Below is a small trained network, with its code and all its weights. Each question gives an input and a target symbol and asks what happens when units are switched off, that is, made to give their printed mean instead of their output.

import numpy as np


def w(rows, s, z=0):
    codes = np.array(rows[::2]) - 128.0
    scale = np.full(codes.shape[1], s)
    scale[-1] = z or s
    return codes * scale


def f(y):
    return np.maximum(y, 0)


def softmax(a):
    e = np.exp(a - a.max(-1, keepdims=True))
    return e / e.sum(-1, keepdims=True)


def log_softmax(a):
    a = a - a.max(-1, keepdims=True)
    return a - np.log(np.exp(a).sum(-1, keepdims=True))


def net(x, mask):
    ids = ['αβδεζηθλμξπστφψω'.index(c) for c in x.split()]
    T = len(ids)
    res = E[ids] + P[:T]
    u = 0
    for l in range(2):
        r = res
        for j in range(3):
            rows = slice(2 * j, 2 * j + 2)
            q, k, v = (r @ M[l][rows].T for M in (Q, K, V))
            z = softmax(np.where(np.tri(T) > 0, q @ k.T / 2**0.5, -1e9)) @ v
            o = O[l][rows]
            res = res + np.where(mask[u + j], z, o[:, -1]) @ o[:, :-1]
        u += 3
        y = f(res @ A[l][:, :-1].T + A[l][:, -1])
        res = res + np.where(mask[u : u + 8], y, B[l][:, -1]) @ B[l][:, :-1]
        u += 8
    return log_softmax(res[-1] @ U[:, :-1].T + U[:, -1])


Q, K, V, O, A, B = {}, {}, {}, {}, {}, {}
E = w([
[201,92,188,127,157],'α',
[123,140,209,185,94],'β',
[181,195,106,74,97],'δ',
[121,180,178,127,134],'ε',
[83,249,55,46,52],'ζ',
[57,45,140,74,143],'η',
[127,222,89,199,74],'θ',
[91,118,130,57,91],'λ',
[177,95,34,20,134],'μ',
[138,239,162,146,132],'ξ',
[167,100,81,128,72],'π',
[85,205,114,131,186],'σ',
[68,208,183,131,104],'τ',
[183,57,209,117,131],'φ',
[123,6,85,111,59],'ψ',
[141,85,77,85,64],'ω',
],0.019)
P = w([
[234,75,121,114,143],'0',
[165,126,255,139,183],'1',
[151,111,79,167,180],'2',
[170,123,251,125,155],'3',
[129,114,68,181,191],'4',
[173,116,243,125,130],'5',
[119,102,70,183,201],'6',
[181,111,239,114,103],'7',
[119,97,64,177,194],'8',
],0.0077)
Q[0] = w([
[214,110,123,113,246],'0.h1',
[147,67,154,144,181],'0.h1',
[157,65,190,153,133],'0.h2',
[84,109,137,187,95],'0.h2',
[82,91,77,97,190],'0.h3',
[91,185,172,101,128],'0.h3',
],0.012)
K[0] = w([
[89,52,229,2,217],'0.h1',
[137,143,128,101,157],'0.h1',
[159,51,236,239,191],'0.h2',
[141,131,96,197,52],'0.h2',
[166,147,61,120,146],'0.h3',
[94,147,153,108,178],'0.h3',
],0.0097)
V[0] = w([
[93,123,153,107,107],'0.h1',
[151,132,90,217,103],'0.h1',
[140,189,57,3,119],'0.h2',
[163,141,163,102,46],'0.h2',
[64,47,91,169,110],'0.h3',
[84,82,52,172,82],'0.h3',
],0.0048)
O[0] = w([
[149,81,133,177,38,100],'0.h1',
[118,141,176,224,248,171],'0.h1',
[117,214,73,77,86,167],'0.h2',
[118,125,99,155,47,221],'0.h2',
[56,145,119,181,65,3],'0.h3',
[2,119,95,111,231,2],'0.h3',
],0.0055,0.0025)
A[0] = w([
[42,48,127,61,219,125],'0.n1',
[138,149,187,142,183,130],'0.n2',
[182,80,2,197,144,2],'0.n3',
[79,100,99,218,61,235],'0.n4',
[124,228,175,133,161,145],'0.n5',
[153,112,86,76,145,68],'0.n6',
[160,129,188,190,67,105],'0.n7',
[120,135,217,119,111,28],'0.n8',
],0.0091,0.0049)
B[0] = w([
[248,88,96,179,156,167],'0.n1',
[42,139,145,64,177,201],'0.n2',
[2,62,172,6,223,166],'0.n3',
[223,172,208,191,193,203],'0.n4',
[175,78,43,3,179,255],'0.n5',
[157,201,67,206,149,150],'0.n6',
[188,198,101,114,223,223],'0.n7',
[109,144,218,51,127,170],'0.n8',
],0.0078,0.0073)
Q[1] = w([
[227,143,77,179,181],'1.h1',
[89,128,135,155,180],'1.h1',
[155,112,84,170,252],'1.h2',
[194,136,151,129,97],'1.h2',
[111,163,227,136,141],'1.h3',
[128,113,203,116,158],'1.h3',
],0.011)
K[1] = w([
[169,149,36,251,177],'1.h1',
[104,126,145,180,237],'1.h1',
[224,130,143,241,254],'1.h2',
[160,168,103,116,48],'1.h2',
[92,169,207,105,136],'1.h3',
[136,91,164,232,129],'1.h3',
],0.009)
V[1] = w([
[190,197,59,203,138],'1.h1',
[132,151,71,222,85],'1.h1',
[133,168,179,130,179],'1.h2',
[46,121,163,81,135],'1.h2',
[254,120,70,101,151],'1.h3',
[120,53,155,183,90],'1.h3',
],0.0085)
O[1] = w([
[121,118,105,203,192,196],'1.h1',
[49,254,158,173,219,77],'1.h1',
[80,209,162,124,135,197],'1.h2',
[139,95,175,34,106,74],'1.h2',
[184,77,26,177,155,253],'1.h3',
[160,19,83,121,150,57],'1.h3',
],0.0066,0.016)
A[1] = w([
[120,144,91,113,160,107],'1.n1',
[97,196,143,76,197,131],'1.n2',
[151,174,189,184,111,22],'1.n3',
[151,85,182,119,153,253],'1.n4',
[141,181,167,130,124,10],'1.n5',
[130,114,172,165,157,51],'1.n6',
[139,49,251,169,129,55],'1.n7',
[176,111,160,136,195,115],'1.n8',
],0.012,0.0064)
B[1] = w([
[41,81,103,95,159,199],'1.n1',
[125,56,197,146,69,231],'1.n2',
[80,53,176,52,80,153],'1.n3',
[33,153,153,192,38,205],'1.n4',
[96,52,104,54,135,146],'1.n5',
[137,142,48,65,69,155],'1.n6',
[30,132,2,78,163,169],'1.n7',
[144,170,194,103,122,252],'1.n8',
],0.0079,0.016)
U = w([
[238,174,205,226,105,149],'α',
[64,198,188,182,98,226],'β',
[136,212,83,152,149,186],'δ',
[164,226,104,62,92,61],'ε',
[18,229,92,130,99,155],'ζ',
[186,93,138,212,108,253],'η',
[48,210,200,217,254,187],'θ',
[192,109,128,81,68,56],'λ',
[86,80,92,56,214,108],'μ',
[241,215,125,63,170,31],'ξ',
[85,79,167,124,108,63],'π',
[158,114,168,20,225,40],'σ',
[196,177,209,142,73,135],'τ',
[122,90,115,151,14,87],'φ',
[53,22,111,148,151,111],'ψ',
[115,86,89,183,83,115],'ω',
],0.009,0.0064)

Each question gives the input, a string of symbols that net reads in full, and the target symbol t.
The units are the heads (2 rows each of Q, K, V and O) and the neurons (one row each of A and B). Each row of codes is followed by its name. A weight is (code - 128) times the scale printed after its matrix; where a second scale follows, it is the last column's (O, A, B and U).
mask holds one flag per unit, layer by layer, with each layer's heads first. A switched-off unit (its flag False) gives its mean, the last column of its rows in O or B, instead of its output. The means were averaged over made-up inputs and are rounded, as every weight is.
A unit's drop is (log p(t) with every unit on - log p(t) with that unit switched off) / (log p(t) with every unit on - log p(t) with every unit switched off).
The circuit of an input: a set's keep is (log p(t) with only the set's units on - log p(t) with every unit switched off) / (log p(t) with every unit on - log p(t) with every unit switched off). Starting from the 12 units with the biggest drops (on a tie, the unit counted first), units are removed one at a time, each time the one whose removal leaves the highest keep (on an exact tie, the one counted first), for as long as the keep stays at least 0.8.
circuit, biggest first: the units of the circuit, biggest drop first
unit that matters most: the unit with the biggest drop
top k neurons: the k neurons with the biggest drops, biggest first
heads that matter: for each layer, one digit per head in row order, 1 if its drop is at least 0.15 and else 0, layers parted by /
input ε ε α, target α: circuit, biggest first : (1.n1; 0.n5)
input δ ζ ξ φ α α ξ β, target π: circuit, biggest first : (1.n3; 1.n5; 0.n8; 1.h3)
input θ θ α π ω θ ω ε λ, target θ: heads that matter : 000 / 100
input σ θ ω ζ, target ε: circuit, biggest first : (0.n5; 0.h2; 1.h1)
input ε π μ μ α π ξ, target μ: heads that matter : 000 / 000
input φ ξ ξ, target ξ: circuit, biggest first : (0.n5; 1.n4)
input α ξ θ α θ ω ε λ, target φ: circuit, biggest first : (1.h1; 1.n4; 0.n7)
input α ε θ τ λ, target θ: heads that matter : 100 / 100
input σ ε μ ξ π ψ λ φ, target ζ: circuit, biggest first : (1.n7; 1.n4; 1.n2)
input λ β η ε ε π, target α: unit that matters most : 0.n7
input ξ π θ ψ ψ β, target π: top 3 neurons : (0.n7; 1.n2; 1.n5)
input μ θ φ δ θ ζ μ π, target α: circuit, biggest first : (0.n5; 1.n7; 1.n1)
input δ θ ξ τ, target λ: top 4 neurons : (0.n8; 0.n5; 0.n2; 0.n4)
input θ ε η σ, target μ: circuit, biggest first : (0.n5; 1.n1)
input η ε π λ π ξ, target σ: top 2 neurons : (0.n5; 0.n7)
input τ α λ ζ π θ π, target θ: heads that matter : 100 / 000
input θ ε ξ θ ζ σ φ ω, target η: unit that matters most : 0.n5
input π λ φ σ τ α β ε, target τ: top 2 neurons : (0.n7; 1.n1)
input θ ξ φ ξ θ φ μ θ φ, target θ: heads that matter : 000 / 110
input ξ φ π ψ, target ω: unit that matters most : 1.n7
input σ φ θ ε η, target η: top 2 neurons : (0.n1; 0.n3)
input σ β ξ ω, target η: top 3 neurons : (0.n3; 1.n8; 0.n8)
input ξ π ε α, target β: top 3 neurons : (1.n4; 0.n7; 0.n5)
input ψ π ε σ, target μ: top 2 neurons : (0.n5; 0.n4)
input π φ β ξ, target σ: top 2 neurons : (0.n7; 0.n5)
input β π τ ε θ θ η δ, target ξ: top 3 neurons : (1.n4; 1.n2; 0.n3)
input λ ε π ζ, target ε: heads that matter : 010 / 011
input α ε θ θ φ, target θ: top neuron : (1.n2)
